Below are the code and all the weights of a small trained network. Each question names an input and a class and asks about switching units off, where a switched-off unit gives its printed mean instead of its output.

import numpy as np


def w(rows, s, z=0):
    codes = np.array(rows[::2]) - 128.0
    scale = np.full(codes.shape[1], s)
    scale[-1] = z or s
    return codes * scale


def norm(h):
    return h / np.sqrt((h * h).mean(-1, keepdims=True) + 1e-5)


def f(y):
    return y / 2 * (1 + np.tanh(0.7978845608 * (y + 0.044715 * y**3)))


def log_softmax(a):
    a = a - a.max(-1, keepdims=True)
    return a - np.log(np.exp(a).sum(-1, keepdims=True))


def net(x, mask):
    res = np.array(x, float).reshape(1, 7) / 4 @ E
    u = 0
    for l in range(3):
        y = f(norm(res) @ A[l][:, :-1].T + A[l][:, -1])
        res = res + np.where(mask[u : u + 5], y, B[l][:, -1]) @ B[l][:, :-1]
        u += 5
    return log_softmax(norm(res)[-1] @ U[:, :-1].T + U[:, -1])


A, B = {}, {}
E = w([
[131,107,147,101,235,178,112,136,137],'x0',
[124,132,137,138,127,133,136,135,129],'x1',
[130,143,124,142,132,131,138,150,131],'x2',
[37,134,37,102,108,199,171,108,210],'x3',
[126,127,139,135,124,132,131,130,133],'x4',
[136,124,126,123,126,127,122,124,136],'x5',
[115,3,111,148,163,84,172,173,150],'x6',
],0.014)
A[0] = w([
[105,12,88,162,138,93,173,160,151,1],'0.n1',
[113,133,119,138,68,86,137,133,127,231],'0.n2',
[102,129,81,141,3,84,157,128,131,72],'0.n3',
[135,10,113,154,148,51,174,172,134,55],'0.n4',
[135,133,113,160,19,47,151,122,110,165],'0.n5',
],0.021,0.0063)
B[0] = w([
[162,85,132,47,124,59,251,176,180,232],'0.n1',
[201,104,101,171,27,104,141,90,107,202],'0.n2',
[167,163,143,211,228,144,162,36,159,229],'0.n3',
[81,164,118,233,135,179,23,85,87,249],'0.n4',
[58,113,125,23,99,121,93,224,106,243],'0.n5',
],0.021,0.018)
A[1] = w([
[141,131,130,4,31,118,108,185,93,76],'1.n1',
[60,120,114,113,10,103,79,195,106,5],'1.n2',
[97,108,84,174,75,137,114,139,103,69],'1.n3',
[28,141,54,82,110,217,137,129,175,68],'1.n4',
[183,165,201,124,153,77,77,157,61,116],'1.n5',
],0.021,0.0031)
B[1] = w([
[132,80,104,164,253,118,193,72,182,241],'1.n1',
[125,191,126,167,20,79,127,115,96,250],'1.n2',
[157,146,156,53,119,124,76,160,70,184],'1.n3',
[31,233,142,29,131,98,92,30,115,197],'1.n4',
[139,76,125,92,123,120,158,183,145,237],'1.n5',
],0.019,0.015)
A[2] = w([
[24,93,66,2,133,172,155,215,173,139],'2.n1',
[162,141,193,28,76,145,165,202,147,70],'2.n2',
[143,98,106,54,131,90,212,153,155,158],'2.n3',
[144,110,191,170,235,171,63,146,106,175],'2.n4',
[145,200,136,148,113,221,110,60,148,4],'2.n5',
],0.023,0.0026)
B[2] = w([
[88,76,212,68,144,129,79,251,142,223],'2.n1',
[64,78,89,135,140,134,187,186,185,173],'2.n2',
[180,152,150,90,121,96,190,105,141,253],'2.n3',
[208,101,156,167,145,149,64,98,157,175],'2.n4',
[125,126,38,179,123,236,141,115,92,190],'2.n5',
],0.022,0.019)
U = w([
[199,128,117,155,113,33,230,69,149,239],'0',
[129,58,213,58,168,111,120,218,187,169],'1',
[111,147,128,176,17,48,45,155,52,98],'2',
[211,67,168,212,153,157,9,127,135,135],'3',
[158,146,40,212,128,232,147,51,116,1],'4',
[33,184,132,67,162,180,63,73,120,63],'5',
],0.014,0.0025)

Each question gives the input, the list of numbers given to net, and the class t.
The units are the neurons (one row each of A and B). Each row of codes is followed by its name. A weight is (code - 128) times the scale printed after its matrix; where a second scale follows, it is the last column's (A, B and U).
mask holds one flag per neuron, layer by layer. A switched-off neuron (its flag False) gives its mean, the last column of its row in B, instead of its output. The means were averaged over made-up inputs and are rounded, as every weight is.
A unit's drop is (log p(t) with every unit on - log p(t) with that unit switched off) / (log p(t) with every unit on - log p(t) with every unit switched off).
The circuit of an input: a set's keep is (log p(t) with only the set's units on - log p(t) with every unit switched off) / (log p(t) with every unit on - log p(t) with every unit switched off). Starting from the 12 units with the biggest drops (on a tie, the unit counted first), units are removed one at a time, each time the one whose removal leaves the highest keep (on an exact tie, the one counted first), for as long as the keep stays at least 0.8.
circuit, biggest first: the units of the circuit, biggest drop first
unit that matters most: the unit with the biggest drop
top k neurons: the k neurons with the biggest drops, biggest first
k most important neurons of layer l: the k neurons of layer l with the biggest drops, biggest first
input [2,-2,-7,7,-7,-7,-3], class 5: unit that matters most => 0.n1
input [-3,-8,-8,5,2,0,-2], class 4: top 2 neurons => [0.n1; 0.n3]
input [-6,8,4,-3,6,1,5], class 2: top 2 neurons => [0.n4; 0.n5]
input [6,-4,8,7,5,-2,-5], class 5: 2 most important neurons of layer 0 => [0.n3; 0.n1]
input [-5,6,1,0,7,3,3], class 2: top 4 neurons => [0.n4; 0.n5; 0.n2; 1.n1]
input [0,-3,6,-5,-3,-2,7], class 2: top 3 neurons => [0.n4; 0.n3; 0.n1]
input [-2,-7,-6,1,-5,7,6], class 0: 2 most important neurons of layer 0 => [0.n1; 0.n4]
input [0,-5,-8,5,-2,-7,4], class 0: 2 most important neurons of layer 0 => [0.n1; 0.n5]
input [-3,3,-1,1,4,5,4], class 0: 3 most important neurons of layer 0 => [0.n1; 0.n3; 0.n4]
input [0,4,6,6,-5,-7,-8], class 4: 2 most important neurons of layer 0 => [0.n5; 0.n1]
input [1,-6,4,4,3,-3,0], class 5: top 4 neurons => [0.n2; 0.n1; 0.n3; 1.n4]
input [-4,1,8,4,6,-4,8], class 0: top 4 neurons => [0.n1; 0.n4; 0.n3; 2.n1]
input [2,-6,4,-6,-3,-1,8], class 3: 2 most important neurons of layer 0 => [0.n4; 0.n5]
input [3,-4,5,0,-1,6,1], class 3: most important neuron of layer 0 => [0.n5]
input [0,7,6,2,8,6,7], class 0: 2 most important neurons of layer 1 => [1.n5; 1.n4]
input [-7,-6,-3,4,-5,3,-3], class 4: 2 most important neurons of layer 0 => [0.n1; 0.n3]
input [-4,5,8,-7,3,2,2], class 2: top 2 neurons => [1.n2; 0.n1]
input [-1,0,6,-7,6,6,1], class 2: circuit, biggest first => [0.n3; 1.n2]
input [0,-6,1,4,5,-7,-7], class 4: top 3 neurons => [0.n1; 0.n5; 2.n5]
input [-1,-5,0,8,8,1,3], class 0: top 2 neurons => [0.n5; 0.n1]
input [3,-2,5,6,7,5,0], class 5: unit that matters most => 1.n4
input [-1,8,-6,-8,-1,-6,-2], class 0: top 4 neurons => [0.n4; 0.n3; 1.n2; 1.n1]
